arr =
[[ 29  24  18   5]
 [  7  19  14  -1]
 [ 19 -10  -7 -24]
 [  3  18  11 -20]
 [  8  -1  20  10]
 [ -8 -27 -33  16]
 [  3   0  -1 -17]
 [  4  19   8 -27]
 [-13  37  15  -1]
 [ 28   4  -2 -29]
 [  3 -28   5  25]
 [ -6 -35 -11  14]
 [-18 -13  -7 -20]]
The entry directly below the largest entry -> 4
Which number is the third largest entry?
A: 28
Which number is the entry just left of the smallest entry?
A: -6
Which number is the 1st entry, reading row by row?
A: 29
Which number is the fourth entry in reading order?
A: 5
Which number is the 2nd entry on the diagonal from the top-right corner?
A: 14
Which number is the 3rd entry from the end, reading row by row?
A: -13
Which number is the last entry, reading row by row?
A: -20
Which number is the bottom-left entry?
A: -18
Which number is the 5th-last entry, reading row by row?
A: 14
The entry directly above -11: 5
The third entry in reading order: 18
Which number is the largest entry in the last column?
A: 25
The entry just left of the largest entry is -13
The entry just right of the smallest entry is -11
Which number is the second smallest entry?
A: -33
Which number is the entry directly below 24?
A: 19
The third entry on the diagonal from the top-right corner: -10
The second entry, reading row by row -> 24
The maximum -> 37
The entry directly above 20: 11

[[ 36 -25  11  30   1  -2]
 [-33  18  -8  -3 -10 -18]
 [ 14  18  21  32 -28  30]
 [ 10 -40 -26 -11  21  20]
 [ -6 -15 -35  19  35  41]
 [ -2   3  -3   1  -2  -4]
 [ 33  26  35  40 -26  30]
 [  3  38  24  29 -11  29]]
Rows and columns are numbered from 0.
Read off the bottom-right entry.
29
Read off the entry at row 0, column 2.
11
The entry in row 2 and column 0 -> 14
Read off the entry in the top-right corner.
-2
Read off the entry at row 0, column 1.
-25
Read off the top-left entry.
36
The entry in row 2 and column 2 -> 21
Read off the minimum.
-40
Read off the entry just left of 20.
21
The entry directly above the largest entry: 20
The largest entry is 41
Read off the entry directly above 14.
-33
The bottom-left entry is 3
Read off the entry just right of -10.
-18
Read off the entry directly below -10.
-28
The bottom entry of the column that holds the smallest entry is 38

Read these off the array that follows.
1) Find the entry just left of 174.
2) Find the 1st entry in reading order.
3) Find the entry in the bottom-right corner.
4) Find the smallest entry in the first column.
5) Find the smallest entry in the first row.
6) Find the entry in the bottom-left corner.
7) Find the maximum.
8) Find the entry directly below the smallest entry.
121,243,201,142,114,181
154,157,174,168,164,160
46,108,19,70,198,207
163,181,169,156,166,176
173,172,165,158,182,155
166,163,166,158,161,164
1) 157
2) 121
3) 164
4) 46
5) 114
6) 166
7) 243
8) 169

a =
 82  187  172  249
 85  181  170  105
 82  185  163  173
 88  184  168  146
 68  183  171  157
 85  174  169  202
 81  184  170  128
 81  190  178  200
 91  185  177  113
 71  193  169  175
 63  212  161  242
 92  187  172   98
 70  192  165  197
Indices start at 0.
The top entry of the column that holds the smallest entry: 82
The entry directly above 192 -> 187
Which number is the bottom-right entry? 197
Which number is the entry directly above 165? 172
The entry directly above 70: 92
The entry in the bottom-left corner -> 70
The entry at row 1, column 0 is 85
The entry directly above 157 -> 146
Which number is the top-right entry? 249
Which number is the entry directly above 200? 128
The entry just right of 88 -> 184
The entry directly above 92 is 63
Which number is the entry in row 1 and column 1? 181
Which number is the entry at row 0, column 2? 172
Which number is the entry directly below 249? 105
The entry directly below 200: 113
Which number is the entry directly above 128? 202
